Below is a small trained network, with its code and all its weights. Each question gives an input and a class and asks what happens when units are switched off, that is, made to give their printed mean instead of their output.

import numpy as np


def w(rows, s, z=0):
    codes = np.array(rows[::2]) - 128.0
    scale = np.full(codes.shape[1], s)
    scale[-1] = z or s
    return codes * scale


def norm(h):
    return h / np.sqrt((h * h).mean(-1, keepdims=True) + 1e-5)


def f(y):
    return np.maximum(y, 0)


def log_softmax(a):
    a = a - a.max(-1, keepdims=True)
    return a - np.log(np.exp(a).sum(-1, keepdims=True))


def net(x, mask):
    res = np.array(x, float).reshape(1, 5) / 4 @ E
    u = 0
    for l in range(2):
        y = f(norm(res) @ A[l][:, :-1].T + A[l][:, -1])
        res = res + np.where(mask[u : u + 15], y, B[l][:, -1]) @ B[l][:, :-1]
        u += 15
    return log_softmax(norm(res)[-1] @ U[:, :-1].T + U[:, -1])


A, B = {}, {}
E = w([
[130,154,89,208,162,183,15,130,214,83,148],'x0',
[47,114,2,34,100,139,136,118,147,200,176],'x1',
[154,107,197,109,11,158,88,185,173,134,189],'x2',
[108,162,173,31,125,102,116,49,167,98,95],'x3',
[85,150,96,175,56,9,82,120,86,62,217],'x4',
],0.0051)
A[0] = w([
[152,142,152,71,149,159,134,127,186,109,56,219],'0.n1',
[163,150,211,117,61,128,122,166,195,135,167,7],'0.n2',
[61,117,128,58,125,71,1,127,88,74,155,98],'0.n3',
[44,187,170,24,139,84,99,62,184,41,88,15],'0.n4',
[188,142,68,196,118,155,136,202,104,150,166,61],'0.n5',
[237,157,211,191,141,97,120,78,112,116,155,131],'0.n6',
[116,139,148,68,141,192,144,156,157,159,91,163],'0.n7',
[108,106,184,85,100,83,206,215,49,175,119,98],'0.n8',
[184,162,121,88,162,125,55,141,205,104,165,34],'0.n9',
[104,144,167,124,29,173,152,161,164,138,182,78],'0.n10',
[94,204,113,162,40,71,158,98,29,59,180,178],'0.n11',
[67,163,134,182,202,84,149,66,101,121,73,159],'0.n12',
[146,124,73,211,126,138,25,146,193,167,67,125],'0.n13',
[186,82,173,97,122,97,144,121,90,175,88,120],'0.n14',
[79,101,15,70,70,159,97,100,152,204,178,49],'0.n15',
],0.0072,0.0018)
B[0] = w([
[108,144,97,189,62,84,160,151,168,127,184,208],'0.n1',
[31,74,28,108,198,43,67,161,127,111,46,209],'0.n2',
[123,118,166,200,137,147,183,159,155,184,148,206],'0.n3',
[130,168,148,71,71,136,254,208,112,29,169,208],'0.n4',
[170,55,109,46,136,156,182,144,71,93,130,202],'0.n5',
[179,183,131,128,36,154,159,141,124,201,73,227],'0.n6',
[115,108,150,183,113,83,176,180,154,165,198,205],'0.n7',
[110,145,146,139,156,113,69,35,107,74,164,229],'0.n8',
[144,187,137,62,194,121,132,57,104,117,156,182],'0.n9',
[54,157,91,86,237,107,146,124,139,113,70,209],'0.n10',
[156,119,127,158,166,187,128,133,211,166,144,255],'0.n11',
[56,80,96,97,148,87,31,188,136,159,81,214],'0.n12',
[95,144,164,55,125,89,134,32,124,119,168,225],'0.n13',
[134,166,114,106,114,140,74,98,172,108,188,189],'0.n14',
[208,158,200,177,82,137,109,136,65,162,17,247],'0.n15',
],0.0062,0.0068)
A[1] = w([
[212,152,198,149,37,102,60,89,150,91,8,152],'1.n1',
[116,103,72,121,113,116,97,130,45,105,112,66],'1.n2',
[123,132,197,141,199,144,106,106,117,92,168,8],'1.n3',
[90,154,147,116,85,73,90,60,45,137,200,113],'1.n4',
[125,151,189,148,171,23,175,154,161,191,217,193],'1.n5',
[89,110,162,122,117,70,163,22,119,168,127,2],'1.n6',
[177,28,123,107,162,142,206,101,202,187,136,106],'1.n7',
[84,180,106,131,174,158,157,131,155,92,33,200],'1.n8',
[184,53,125,111,177,140,51,133,42,111,167,199],'1.n9',
[21,76,187,116,204,51,72,202,102,117,61,118],'1.n10',
[141,202,131,79,161,144,84,2,123,106,174,131],'1.n11',
[179,51,96,130,169,176,165,160,30,101,179,92],'1.n12',
[159,171,60,89,84,157,152,78,123,174,127,24],'1.n13',
[68,170,79,115,37,133,105,85,116,184,126,164],'1.n14',
[158,66,225,101,56,136,84,121,184,117,152,152],'1.n15',
],0.0064,0.0021)
B[1] = w([
[157,142,97,120,63,170,160,107,35,226,83,217],'1.n1',
[113,127,153,122,99,55,138,119,209,91,150,160],'1.n2',
[142,158,161,103,154,199,186,108,115,132,140,146],'1.n3',
[173,137,164,112,131,176,103,93,121,63,117,176],'1.n4',
[171,39,133,220,173,182,94,67,176,164,142,254],'1.n5',
[172,171,58,97,169,203,113,134,130,63,181,163],'1.n6',
[143,113,123,234,96,112,57,103,195,64,171,174],'1.n7',
[95,65,128,109,99,98,123,171,41,97,168,205],'1.n8',
[75,147,194,20,114,83,204,109,132,157,168,191],'1.n9',
[44,150,19,76,187,159,55,176,149,132,99,243],'1.n10',
[207,81,143,105,181,141,120,60,53,80,194,195],'1.n11',
[112,232,183,93,53,104,252,204,210,3,166,179],'1.n12',
[185,207,105,180,82,126,89,126,117,137,118,151],'1.n13',
[146,117,147,159,140,154,43,161,23,188,33,182],'1.n14',
[64,80,33,84,214,86,56,199,91,112,130,170],'1.n15',
],0.0055,0.0068)
U = w([
[30,129,40,72,192,80,69,193,114,136,76,136],'0',
[186,181,133,138,48,121,133,139,45,199,33,135],'1',
[112,166,170,74,82,60,242,169,161,34,162,139],'2',
[172,133,128,90,188,149,89,17,81,84,173,129],'3',
[134,76,111,246,133,137,117,122,225,154,139,133],'4',
[102,91,133,137,137,128,133,102,107,98,82,127],'5',
[84,67,169,161,98,78,147,46,138,68,21,6],'6',
],0.012,0.013)

Each question gives the input, the list of numbers given to net, and the class t.
The units are the neurons (one row each of A and B). Each row of codes is followed by its name. A weight is (code - 128) times the scale printed after its matrix; where a second scale follows, it is the last column's (A, B and U).
mask holds one flag per neuron, layer by layer. A switched-off neuron (its flag False) gives its mean, the last column of its row in B, instead of its output. The means were averaged over made-up inputs and are rounded, as every weight is.
A unit's drop is (log p(t) with every unit on - log p(t) with that unit switched off) / (log p(t) with every unit on - log p(t) with every unit switched off).
The circuit of an input: a set's keep is (log p(t) with only the set's units on - log p(t) with every unit switched off) / (log p(t) with every unit on - log p(t) with every unit switched off). Starting from the 12 units with the biggest drops (on a tie, the unit counted first), units are removed one at a time, each time the one whose removal leaves the highest keep (on an exact tie, the one counted first), for as long as the keep stays at least 0.8.
circuit, biggest first: the units of the circuit, biggest drop first
unit that matters most: the unit with the biggest drop
top k neurons: the k neurons with the biggest drops, biggest first
k most important neurons of layer l: the k neurons of layer l with the biggest drops, biggest first
input [1,-6,1,1,1], class 1: circuit, biggest first => 0.n6
input [5,-7,5,-3,4], class 1: 2 most important neurons of layer 0 => 0.n6; 0.n12
input [8,-5,8,8,-4], class 0: top 4 neurons => 0.n2; 0.n8; 1.n15; 1.n12
input [8,-1,1,8,7], class 2: 3 most important neurons of layer 0 => 0.n4; 0.n8; 0.n3
input [6,-1,1,0,6], class 3: 3 most important neurons of layer 0 => 0.n13; 0.n9; 0.n7
input [-5,-6,3,-1,6], class 1: 2 most important neurons of layer 1 => 1.n1; 1.n7
input [8,-3,-2,-8,0], class 2: top 3 neurons => 0.n5; 1.n12; 0.n8
input [3,6,3,-6,-2], class 1: 2 most important neurons of layer 0 => 0.n15; 0.n4
input [8,-7,-4,-5,5], class 3: 2 most important neurons of layer 0 => 0.n13; 0.n15
input [-8,-2,6,-4,-4], class 3: top 2 neurons => 0.n8; 0.n14
input [4,-3,6,5,7], class 4: 2 most important neurons of layer 1 => 1.n5; 1.n9
input [4,-4,7,-7,-6], class 0: 2 most important neurons of layer 0 => 0.n2; 0.n4
input [0,-5,6,-8,3], class 2: top 4 neurons => 0.n5; 1.n12; 0.n12; 0.n15
input [-4,2,3,-4,8], class 4: unit that matters most => 0.n11
input [-2,-3,1,-6,7], class 4: top 4 neurons => 0.n11; 0.n4; 0.n6; 1.n7
input [3,-1,-6,7,6], class 2: 2 most important neurons of layer 0 => 0.n4; 0.n2
input [1,-8,-2,8,-6], class 1: 2 most important neurons of layer 0 => 0.n6; 0.n10
input [-3,2,2,-6,-7], class 4: 2 most important neurons of layer 1 => 1.n7; 1.n5
input [7,3,-6,5,-4], class 3: 2 most important neurons of layer 0 => 0.n9; 0.n13
input [5,2,0,6,2], class 2: circuit, biggest first => 0.n4
input [6,8,-4,4,7], class 1: top 2 neurons => 0.n15; 0.n7
input [-1,2,4,-7,0], class 2: 2 most important neurons of layer 0 => 0.n5; 0.n12
input [-6,4,7,2,-8], class 4: circuit, biggest first => 0.n7; 1.n7
input [8,-6,-3,-3,3], class 3: top 2 neurons => 0.n13; 0.n15
input [5,-2,-3,-1,6], class 4: 3 most important neurons of layer 0 => 0.n3; 0.n11; 0.n8
input [1,-7,-7,4,-7], class 0: top 3 neurons => 0.n12; 0.n15; 0.n11
input [-5,-5,-7,-2,2], class 0: circuit, biggest first => 0.n12
input [5,4,2,3,6], class 4: top 2 neurons => 0.n3; 0.n8
